Here is a tiny trained network, its code and every weight. The questions are about switching its units off for an input and a target symbol, where a switched-off unit gives its printed mean instead of its output.

import numpy as np


def w(rows, s, z=0):
    codes = np.array(rows[::2]) - 128.0
    scale = np.full(codes.shape[1], s)
    scale[-1] = z or s
    return codes * scale


def norm(h):
    return h / np.sqrt((h * h).mean(-1, keepdims=True) + 1e-5)


def f(y):
    return np.maximum(y, 0)


def softmax(a):
    e = np.exp(a - a.max(-1, keepdims=True))
    return e / e.sum(-1, keepdims=True)


def log_softmax(a):
    a = a - a.max(-1, keepdims=True)
    return a - np.log(np.exp(a).sum(-1, keepdims=True))


def net(x, mask):
    ids = ['ΞΠΦβεζηλμτψω'.index(c) for c in x.split()]
    T = len(ids)
    res = E[ids] + P[:T]
    u = 0
    for l in range(2):
        q, k, v = (norm(res) @ M[l].T for M in (Q, K, V))
        z = softmax(np.where(np.tri(T) > 0, q @ k.T / 4**0.5, -1e9)) @ v
        res = res + np.where(mask[u], z, O[l][:, -1]) @ O[l][:, :-1]
        u += 1
        y = f(norm(res) @ A[l][:, :-1].T + A[l][:, -1])
        res = res + np.where(mask[u : u + 12], y, B[l][:, -1]) @ B[l][:, :-1]
        u += 12
    return log_softmax(norm(res)[-1] @ U[:, :-1].T + U[:, -1])


Q, K, V, O, A, B = {}, {}, {}, {}, {}, {}
E = w([
[61,136,130,102,86,166],'Ξ',
[142,146,172,151,141,170],'Π',
[228,161,146,3,173,175],'Φ',
[151,120,152,126,94,98],'β',
[64,139,137,115,157,140],'ε',
[157,129,162,139,100,135],'ζ',
[131,165,171,135,147,184],'η',
[79,139,143,126,119,147],'λ',
[100,129,128,111,113,84],'μ',
[79,166,188,111,116,198],'τ',
[152,133,157,99,55,111],'ψ',
[167,162,125,135,110,170],'ω',
],0.016)
P = w([
[156,87,71,102,77,170],'0',
[146,25,234,169,128,80],'1',
[131,36,192,167,132,91],'2',
[115,47,184,150,121,82],'3',
[101,62,186,144,130,78],'4',
[102,68,183,145,132,73],'5',
[100,73,180,137,123,59],'6',
[102,80,175,139,124,47],'7',
[95,92,175,135,120,37],'8',
[92,109,174,142,121,32],'9',
[94,130,167,148,132,16],'10',
[101,156,173,145,127,13],'11',
[92,171,179,135,104,1],'12',
],0.0068)
Q[0] = w([
[130,81,253,43,180,95],'L0H1',
[93,123,139,55,75,70],'L0H1',
[91,105,178,115,144,106],'L0H1',
[110,49,51,148,179,126],'L0H1',
],0.0076)
K[0] = w([
[156,254,100,185,117,126],'L0H1',
[155,176,146,169,144,92],'L0H1',
[155,164,125,175,112,70],'L0H1',
[88,99,141,158,102,142],'L0H1',
],0.0098)
V[0] = w([
[151,120,165,90,182,166],'L0H1',
[87,85,125,189,64,165],'L0H1',
[213,253,149,234,74,117],'L0H1',
[120,150,235,129,156,68],'L0H1',
],0.0055)
O[0] = w([
[43,195,139,57,136,146,142],'L0H1',
[172,157,154,254,177,125,164],'L0H1',
[106,43,109,141,179,199,255],'L0H1',
[171,95,203,109,109,159,165],'L0H1',
],0.0072,0.0051)
A[0] = w([
[122,120,187,118,93,79,132],'L0N1',
[183,173,104,2,158,134,83],'L0N2',
[194,107,163,197,194,77,163],'L0N3',
[110,181,205,129,180,109,102],'L0N4',
[119,105,116,200,102,94,163],'L0N5',
[137,140,142,93,213,152,196],'L0N6',
[118,132,146,159,162,193,178],'L0N7',
[130,129,63,27,73,108,15],'L0N8',
[168,114,109,124,161,106,61],'L0N9',
[116,123,129,138,148,66,100],'L0N10',
[138,126,119,121,129,80,5],'L0N11',
[142,152,235,193,101,119,164],'L0N12',
],0.0091,0.0024)
B[0] = w([
[65,153,130,184,215,74,187],'L0N1',
[251,91,230,184,50,246,148],'L0N2',
[31,117,110,107,56,155,206],'L0N3',
[152,37,61,71,62,108,168],'L0N4',
[152,253,171,51,164,195,169],'L0N5',
[172,170,92,106,47,100,157],'L0N6',
[106,114,138,100,163,22,190],'L0N7',
[243,201,216,208,127,121,136],'L0N8',
[131,70,150,102,82,169,130],'L0N9',
[167,64,48,67,175,192,146],'L0N10',
[132,64,117,43,219,122,131],'L0N11',
[13,86,98,85,207,105,254],'L0N12',
],0.0047,0.0098)
Q[1] = w([
[64,92,248,134,92,172],'L1H1',
[130,87,111,109,208,164],'L1H1',
[2,93,181,102,145,153],'L1H1',
[78,32,195,29,161,148],'L1H1',
],0.0093)
K[1] = w([
[232,139,68,138,125,173],'L1H1',
[131,69,159,93,141,187],'L1H1',
[193,179,137,94,97,155],'L1H1',
[245,123,171,116,136,196],'L1H1',
],0.012)
V[1] = w([
[121,40,129,104,4,223],'L1H1',
[128,135,61,120,42,127],'L1H1',
[165,118,30,205,209,230],'L1H1',
[2,136,192,116,105,168],'L1H1',
],0.0094)
O[1] = w([
[130,88,129,188,78,86,255],'L1H1',
[143,146,96,172,161,156,201],'L1H1',
[91,132,19,129,86,130,213],'L1H1',
[9,169,184,160,124,104,69],'L1H1',
],0.012,0.008)
A[1] = w([
[116,154,165,105,177,123,5],'L1N1',
[140,129,245,119,140,173,155],'L1N2',
[202,20,139,154,151,175,68],'L1N3',
[90,78,192,193,212,149,215],'L1N4',
[205,177,117,82,108,175,207],'L1N5',
[84,189,182,217,16,157,195],'L1N6',
[58,218,191,183,215,63,187],'L1N7',
[32,78,114,120,102,5,77],'L1N8',
[139,254,188,100,175,47,170],'L1N9',
[221,68,141,97,94,68,136],'L1N10',
[165,156,140,98,242,195,27],'L1N11',
[18,140,186,118,123,145,24],'L1N12',
],0.0095,0.0028)
B[1] = w([
[108,112,104,201,147,99,143],'L1N1',
[86,117,70,117,174,70,182],'L1N2',
[69,107,166,109,71,185,221],'L1N3',
[195,159,82,155,56,139,230],'L1N4',
[112,74,142,79,118,126,166],'L1N5',
[170,86,152,33,162,66,195],'L1N6',
[201,129,100,188,96,187,203],'L1N7',
[177,183,162,51,175,102,255],'L1N8',
[41,65,99,159,175,192,159],'L1N9',
[82,131,163,138,164,194,218],'L1N10',
[162,92,145,147,156,1,167],'L1N11',
[159,171,136,114,105,167,176],'L1N12',
],0.0087,0.008)
U = w([
[226,183,127,151,114,182,123],'Ξ',
[55,187,130,27,128,122,104],'Π',
[136,126,135,134,135,120,80],'Φ',
[174,87,155,197,85,51,137],'β',
[151,103,121,220,225,130,104],'ε',
[60,117,126,94,78,2,34],'ζ',
[195,202,137,72,98,69,132],'η',
[95,187,120,131,191,202,165],'λ',
[167,104,112,52,235,119,100],'μ',
[61,171,193,162,157,83,253],'τ',
[96,65,148,169,89,220,108],'ψ',
[119,89,27,88,83,137,168],'ω',
],0.015,0.005)

Each question gives the input, a string of symbols that net reads in full, and the target symbol t.
The units are the heads (4 rows each of Q, K, V and O) and the neurons (one row each of A and B). Each row of codes is followed by its name. A weight is (code - 128) times the scale printed after its matrix; where a second scale follows, it is the last column's (O, A, B and U).
mask holds one flag per unit, layer by layer, with each layer's heads first. A switched-off unit (its flag False) gives its mean, the last column of its rows in O or B, instead of its output. The means were averaged over made-up inputs and are rounded, as every weight is.
A unit's drop is (log p(t) with every unit on - log p(t) with that unit switched off) / (log p(t) with every unit on - log p(t) with every unit switched off).
The circuit of an input: a set's keep is (log p(t) with only the set's units on - log p(t) with every unit switched off) / (log p(t) with every unit on - log p(t) with every unit switched off). Starting from the 12 units with the biggest drops (on a tie, the unit counted first), units are removed one at a time, each time the one whose removal leaves the highest keep (on an exact tie, the one counted first), for as long as the keep stays at least 0.8.
circuit, biggest first: the units of the circuit, biggest drop first
most important unit: the unit with the biggest drop
k most important neurons: the k neurons with the biggest drops, biggest first
top k neurons in layer l: the k neurons of layer l with the biggest drops, biggest first
input Π ω ω Ξ μ τ, target Π: circuit, biggest first : (L1H1; L0H1; L0N3)
input τ β μ ω ω ω μ ε, target τ: circuit, biggest first : (L1H1)
input β μ η ω μ τ μ ε μ ω ψ, target β: circuit, biggest first : (L1H1; L0N12)
input ω ε ζ ω μ ω ψ ω Φ ω μ Ξ, target ψ: 3 most important neurons : (L0N12; L0N6; L0N3)
input ω ψ Π τ τ μ ω ω μ μ τ β, target ω: 2 most important neurons : (L0N12; L0N3)
input η ε ε ζ ω β, target η: 2 most important neurons : (L1N8; L0N3)
input μ τ μ ω η Φ β Φ μ ε τ ω, target μ: 2 most important neurons : (L0N8; L0N2)
input β ω ω μ τ τ η τ ω β, target β: top 2 neurons in layer 0 : (L0N12; L0N7)
input μ μ ω Φ ψ β Ξ η ζ τ μ ε η, target μ: 3 most important neurons : (L1N8; L0N12; L0N2)
input ω Φ ω β ζ, target ψ: top 4 neurons in layer 1 : (L1N3; L1N10; L1N6; L1N11)
input ω Π β β ω ω Ξ Φ, target ψ: 3 most important neurons : (L0N2; L0N9; L1N8)
input ψ ω ψ μ, target ψ: 3 most important neurons : (L0N7; L1N3; L0N3)
input Π ω ω, target Π: 2 most important neurons : (L0N7; L0N3)
input ε η ω, target ε: most important unit : L0H1
input η ω τ μ ω ε μ ω ε β ω τ Ξ, target η: 2 most important neurons : (L0N12; L0N7)
input ω ω Φ β β ω μ, target ψ: top 2 neurons in layer 0 : (L0N12; L0N6)
input ω ε ω η β τ ζ λ Φ μ β μ, target μ: top 2 neurons in layer 1 : (L1N8; L1N10)
input ζ ω λ Ξ ω ε ψ τ τ τ ω τ τ, target ζ: 2 most important neurons : (L0N1; L0N12)
input η ε τ τ ψ, target η: top 2 neurons in layer 1 : (L1N8; L1N7)
input ζ τ ω η τ Φ Ξ μ τ, target Π: circuit, biggest first : (L1N8)
input β ω μ ω ω η ω τ ω ζ, target β: top 2 neurons in layer 0 : (L0N7; L0N12)
